Here is a tiny trained network, its code and every weight. The questions are about switching its units off for an input and a class, where a switched-off unit gives its printed mean instead of its output.

import numpy as np


def w(rows, s, z=0):
    codes = np.array(rows[::2]) - 128.0
    scale = np.full(codes.shape[1], s)
    scale[-1] = z or s
    return codes * scale


def f(y):
    return np.maximum(y, 0)


def log_softmax(a):
    a = a - a.max(-1, keepdims=True)
    return a - np.log(np.exp(a).sum(-1, keepdims=True))


def net(x, mask):
    res = np.array(x, float).reshape(1, 6) / 4 @ E
    y = f(res @ A[0][:, :-1].T + A[0][:, -1])
    res = res + np.where(mask, y, B[0][:, -1]) @ B[0][:, :-1]
    return log_softmax(res[-1] @ U[:, :-1].T + U[:, -1])


A, B = {}, {}
E = w([
[156,89,185,103,37,30,101,198],'x0',
[209,151,145,103,162,114,54,9],'x1',
[110,102,114,110,126,136,104,116],'x2',
[52,228,183,51,211,98,83,167],'x3',
[103,184,19,212,110,78,59,151],'x4',
[184,186,33,2,65,158,154,164],'x5',
],0.0075)
A[0] = w([
[175,131,148,99,90,1,96,73,153],'neuron 0',
[169,163,62,68,98,150,139,142,93],'neuron 1',
[145,89,103,163,105,129,144,107,37],'neuron 2',
[144,97,202,89,76,77,134,152,92],'neuron 3',
[175,185,61,26,106,123,132,162,7],'neuron 4',
[161,84,198,52,113,207,152,107,163],'neuron 5',
[157,35,71,156,96,159,185,120,46],'neuron 6',
[199,137,121,170,96,163,163,129,73],'neuron 7',
[113,161,62,197,125,71,67,126,95],'neuron 8',
[68,85,230,253,196,76,83,108,68],'neuron 9',
[38,111,122,171,128,157,174,204,221],'neuron 10',
[95,219,127,81,149,96,100,174,56],'neuron 11',
[62,113,79,107,82,172,152,208,175],'neuron 12',
[29,217,177,74,190,102,101,143,43],'neuron 13',
[128,107,92,168,99,211,151,85,130],'neuron 14',
[100,167,100,166,194,234,183,72,54],'neuron 15',
[142,103,72,189,80,120,122,100,85],'neuron 16',
[135,45,217,72,160,174,177,88,80],'neuron 17',
[126,158,66,142,111,91,77,107,126],'neuron 18',
[105,164,72,118,226,245,153,55,142],'neuron 19',
[191,60,117,151,71,119,140,112,52],'neuron 20',
[205,141,96,94,170,116,41,23,253],'neuron 21',
],0.0081,0.0045)
B[0] = w([
[57,114,141,139,106,67,155,121,196],'neuron 0',
[137,112,127,99,50,187,158,77,190],'neuron 1',
[177,129,177,80,163,154,85,145,154],'neuron 2',
[118,121,62,131,79,66,109,181,179],'neuron 3',
[159,99,89,87,74,189,169,92,192],'neuron 4',
[66,208,99,194,149,158,118,181,204],'neuron 5',
[141,115,183,94,170,139,80,131,192],'neuron 6',
[146,107,189,113,181,150,80,120,164],'neuron 7',
[90,184,90,174,103,194,97,217,184],'neuron 8',
[174,76,31,47,24,218,189,65,220],'neuron 9',
[118,153,212,145,144,96,176,61,206],'neuron 10',
[172,82,174,85,141,147,86,131,181],'neuron 11',
[95,156,244,167,138,98,181,73,202],'neuron 12',
[188,53,217,92,211,161,56,181,199],'neuron 13',
[151,76,160,101,170,89,70,166,189],'neuron 14',
[103,84,97,80,67,84,133,184,194],'neuron 15',
[151,113,179,135,150,155,88,164,178],'neuron 16',
[76,181,93,187,110,190,102,204,193],'neuron 17',
[94,191,126,181,129,166,100,147,175],'neuron 18',
[122,77,91,138,59,21,113,169,228],'neuron 19',
[165,85,173,109,192,119,57,154,181],'neuron 20',
[70,136,254,183,152,116,214,94,250],'neuron 21',
],0.0075,0.011)
U = w([
[194,84,164,89,203,156,47,148,93],'0',
[168,102,87,84,78,222,170,74,101],'1',
[122,132,132,144,143,115,129,125,251],'2',
[90,190,109,190,134,191,100,189,87],'3',
[120,87,101,119,95,4,119,161,119],'4',
[100,142,188,168,162,99,180,64,90],'5',
[164,163,93,135,200,107,134,90,124],'6',
],0.012,0.014)

Each question gives the input, the list of numbers given to net, and the class t.
The units are the neurons (one row each of A and B). Each row of codes is followed by its name. A weight is (code - 128) times the scale printed after its matrix; where a second scale follows, it is the last column's (A, B and U).
mask holds one flag per neuron, in row order. A switched-off neuron (its flag False) gives its mean, the last column of its row in B, instead of its output. The means were averaged over made-up inputs and are rounded, as every weight is.
A unit's drop is (log p(t) with every unit on - log p(t) with that unit switched off) / (log p(t) with every unit on - log p(t) with every unit switched off).
The circuit of an input: a set's keep is (log p(t) with only the set's units on - log p(t) with every unit switched off) / (log p(t) with every unit on - log p(t) with every unit switched off). Starting from the 12 units with the biggest drops (on a tie, the unit counted first), units are removed one at a time, each time the one whose removal leaves the highest keep (on an exact tie, the one counted first), for as long as the keep stays at least 0.8.
circuit, biggest first: the units of the circuit, biggest drop first
most important unit: the unit with the biggest drop
top k neurons: the k neurons with the biggest drops, biggest first
drop when u is switched off: that unit's drop, to one decimal
input [2,-8,4,-1,2,5], class 5: most important unit	neuron 12
input [2,1,0,8,-8,-6], class 0: top 2 neurons	[neuron 13; neuron 8]
input [3,4,-3,4,-6,7], class 1: top 2 neurons	[neuron 4; neuron 1]
input [3,-6,7,7,-6,8], class 1: top 2 neurons	[neuron 4; neuron 1]
input [-4,3,-1,3,-2,-1], class 4: circuit, biggest first	[neuron 19; neuron 15]
input [-2,-8,1,-5,0,2], class 5: top 2 neurons	[neuron 12; neuron 10]
input [3,-8,-6,-7,2,-3], class 5: top 2 neurons	[neuron 10; neuron 12]
input [-8,1,5,8,6,1], class 0: top 2 neurons	[neuron 13; neuron 11]
input [1,1,4,1,-1,5], class 1: circuit, biggest first	[neuron 4; neuron 1]
input [-7,6,7,6,-5,3], class 2: top 3 neurons	[neuron 21; neuron 19; neuron 5]
input [5,-8,8,-5,4,6], class 2: top 3 neurons	[neuron 21; neuron 9; neuron 12]
input [4,-8,-5,1,-8,5], class 3: top 3 neurons	[neuron 5; neuron 17; neuron 21]
input [7,-3,-4,-6,7,2], class 3: circuit, biggest first	[neuron 8; neuron 19]
input [5,5,-5,-7,6,2], class 0: most important unit	neuron 20
input [-1,2,6,1,-7,3], class 3: circuit, biggest first	[neuron 5; neuron 17]
input [-8,-1,-1,-7,7,-4], class 4: top 3 neurons	[neuron 19; neuron 15; neuron 13]
input [4,-5,-3,-2,-2,-1], class 5: top 4 neurons	[neuron 19; neuron 10; neuron 12; neuron 15]
input [6,-7,5,-3,3,6], class 5: top 4 neurons	[neuron 12; neuron 9; neuron 10; neuron 19]
input [-3,6,-7,-3,-8,1], class 3: circuit, biggest first	[neuron 17; neuron 5]
input [-4,-6,0,4,4,7], class 1: circuit, biggest first	[neuron 4]
input [-4,-6,-2,-5,3,-2], class 5: top 3 neurons	[neuron 10; neuron 12; neuron 13]
input [6,-7,-3,2,4,5], class 5: circuit, biggest first	[neuron 12; neuron 10]
input [4,-5,-1,-4,6,3], class 3: drop when neuron 17 is switched off	-0.3
input [0,-6,-7,8,4,8], class 0: drop when neuron 11 is switched off	0.5
input [1,-8,6,-8,7,-5], class 0: drop when neuron 4 is switched off	0.0
